Below is a small trained network, with its code and all its weights. Each question gives an input and a class and asks what happens when units are switched off, that is, made to give their printed mean instead of their output.

import numpy as np


def w(rows, s, z=0):
    codes = np.array(rows[::2]) - 128.0
    scale = np.full(codes.shape[1], s)
    scale[-1] = z or s
    return codes * scale


def norm(h):
    return h / np.sqrt((h * h).mean(-1, keepdims=True) + 1e-5)


def f(y):
    return np.maximum(y, 0)


def log_softmax(a):
    a = a - a.max(-1, keepdims=True)
    return a - np.log(np.exp(a).sum(-1, keepdims=True))


def net(x, mask):
    res = np.array(x, float).reshape(1, 6) / 4 @ E
    u = 0
    for l in range(4):
        y = f(norm(res) @ A[l][:, :-1].T + A[l][:, -1])
        res = res + np.where(mask[u : u + 5], y, B[l][:, -1]) @ B[l][:, :-1]
        u += 5
    return log_softmax(norm(res)[-1] @ U[:, :-1].T + U[:, -1])


A, B = {}, {}
E = w([
[36,146,205],'x0',
[69,132,73],'x1',
[143,15,105],'x2',
[174,122,61],'x3',
[155,59,134],'x4',
[4,156,147],'x5',
],0.0029)
A[0] = w([
[157,106,172,2],'L0N0',
[252,225,84,112],'L0N1',
[179,134,134,14],'L0N2',
[207,2,205,110],'L0N3',
[162,109,242,92],'L0N4',
],0.0029,0.0068)
B[0] = w([
[2,178,7,128],'L0N0',
[87,117,70,238],'L0N1',
[4,251,246,128],'L0N2',
[66,135,72,245],'L0N3',
[114,195,233,154],'L0N4',
],0.0055,0.0012)
A[1] = w([
[207,69,51,107],'L1N0',
[68,239,153,140],'L1N1',
[253,79,68,108],'L1N2',
[150,179,190,98],'L1N3',
[225,130,61,2],'L1N4',
],0.0039,0.0066)
B[1] = w([
[149,70,111,188],'L1N0',
[142,70,101,251],'L1N1',
[129,65,90,194],'L1N2',
[145,73,127,142],'L1N3',
[55,15,255,128],'L1N4',
],0.0065,0.0029)
A[2] = w([
[36,54,110,253],'L2N0',
[58,77,134,150],'L2N1',
[205,121,227,225],'L2N2',
[158,252,44,142],'L2N3',
[140,98,254,110],'L2N4',
],0.008,0.0025)
B[2] = w([
[193,210,172,255],'L2N0',
[221,193,154,198],'L2N1',
[45,147,46,164],'L2N2',
[39,32,254,177],'L2N3',
[79,129,19,173],'L2N4',
],0.0071,0.007)
A[3] = w([
[172,106,157,8],'L3N0',
[96,41,203,90],'L3N1',
[111,110,78,65],'L3N2',
[3,157,190,75],'L3N3',
[161,161,27,3],'L3N4',
],0.005,0.0052)
B[3] = w([
[89,235,81,128],'L3N0',
[36,130,207,233],'L3N1',
[194,169,26,132],'L3N2',
[254,82,34,251],'L3N3',
[91,252,148,132],'L3N4',
],0.0046,0.0013)
U = w([
[254,30,18,130],'0',
[210,155,156,19],'1',
[234,197,147,48],'2',
[139,236,240,234],'3',
[6,71,236,182],'4',
[2,122,22,7],'5',
],0.0083,0.0019)

Each question gives the input, the list of numbers given to net, and the class t.
The units are the neurons (one row each of A and B). Each row of codes is followed by its name. A weight is (code - 128) times the scale printed after its matrix; where a second scale follows, it is the last column's (A, B and U).
mask holds one flag per neuron, layer by layer. A switched-off neuron (its flag False) gives its mean, the last column of its row in B, instead of its output. The means were averaged over made-up inputs and are rounded, as every weight is.
A unit's drop is (log p(t) with every unit on - log p(t) with that unit switched off) / (log p(t) with every unit on - log p(t) with every unit switched off).
The circuit of an input: a set's keep is (log p(t) with only the set's units on - log p(t) with every unit switched off) / (log p(t) with every unit on - log p(t) with every unit switched off). Starting from the 12 units with the biggest drops (on a tie, the unit counted first), units are removed one at a time, each time the one whose removal leaves the highest keep (on an exact tie, the one counted first), for as long as the keep stays at least 0.8.
units of the circuit, in order: the units of the circuit, biggest drop first
unit that matters most: the unit with the biggest drop
k most important neurons: the k neurons with the biggest drops, biggest first
k most important neurons of layer l: the k neurons of layer l with the biggest drops, biggest first
drop of u: that unit's drop, to one decimal
input [1,-8,0,1,3,-2], class 5: unit that matters most => L0N4
input [4,-6,-6,3,-7,-7], class 4: units of the circuit, in order => (L2N3; L2N0)
input [8,-7,-7,-4,-6,3], class 5: 3 most important neurons => (L2N4; L2N0; L2N2)
input [-6,-7,-3,-5,-6,-8], class 0: 3 most important neurons of layer 2 => (L2N0; L2N2; L2N4)
input [-7,8,2,3,7,8], class 3: units of the circuit, in order => (L2N0; L1N1; L2N4)
input [-4,7,-2,3,3,2], class 4: 2 most important neurons => (L2N3; L1N1)
input [-1,-5,1,-4,5,3], class 5: 2 most important neurons of layer 1 => (L1N2; L1N1)
input [-5,-8,-6,-4,1,-3], class 5: units of the circuit, in order => (L2N2; L2N0)
input [5,6,-3,0,-5,-4], class 4: 3 most important neurons of layer 1 => (L1N2; L1N0; L1N3)
input [2,0,2,-8,3,-4], class 5: units of the circuit, in order => (L2N4; L2N2)
input [-8,-3,-4,-4,-4,-4], class 4: 2 most important neurons => (L2N3; L2N0)
input [-8,2,-8,8,7,4], class 4: 2 most important neurons => (L2N3; L1N1)
input [1,5,5,5,-3,-1], class 2: 2 most important neurons => (L2N0; L1N1)
input [-6,-6,-2,-3,0,0], class 0: units of the circuit, in order => (L2N0)
input [8,-2,6,-5,4,5], class 3: 2 most important neurons of layer 2 => (L2N0; L2N1)
input [5,-3,6,-6,5,-5], class 5: drop of L2N4 => 0.9
input [-6,3,-6,2,-8,-6], class 4: drop of L2N3 => 1.0
input [-7,-1,-8,3,-5,3], class 4: drop of L2N3 => 0.7
input [5,8,3,4,-7,3], class 3: drop of L1N2 => 0.1
input [0,-6,-1,2,-2,-5], class 0: most important neuron of layer 0 => (L0N1)
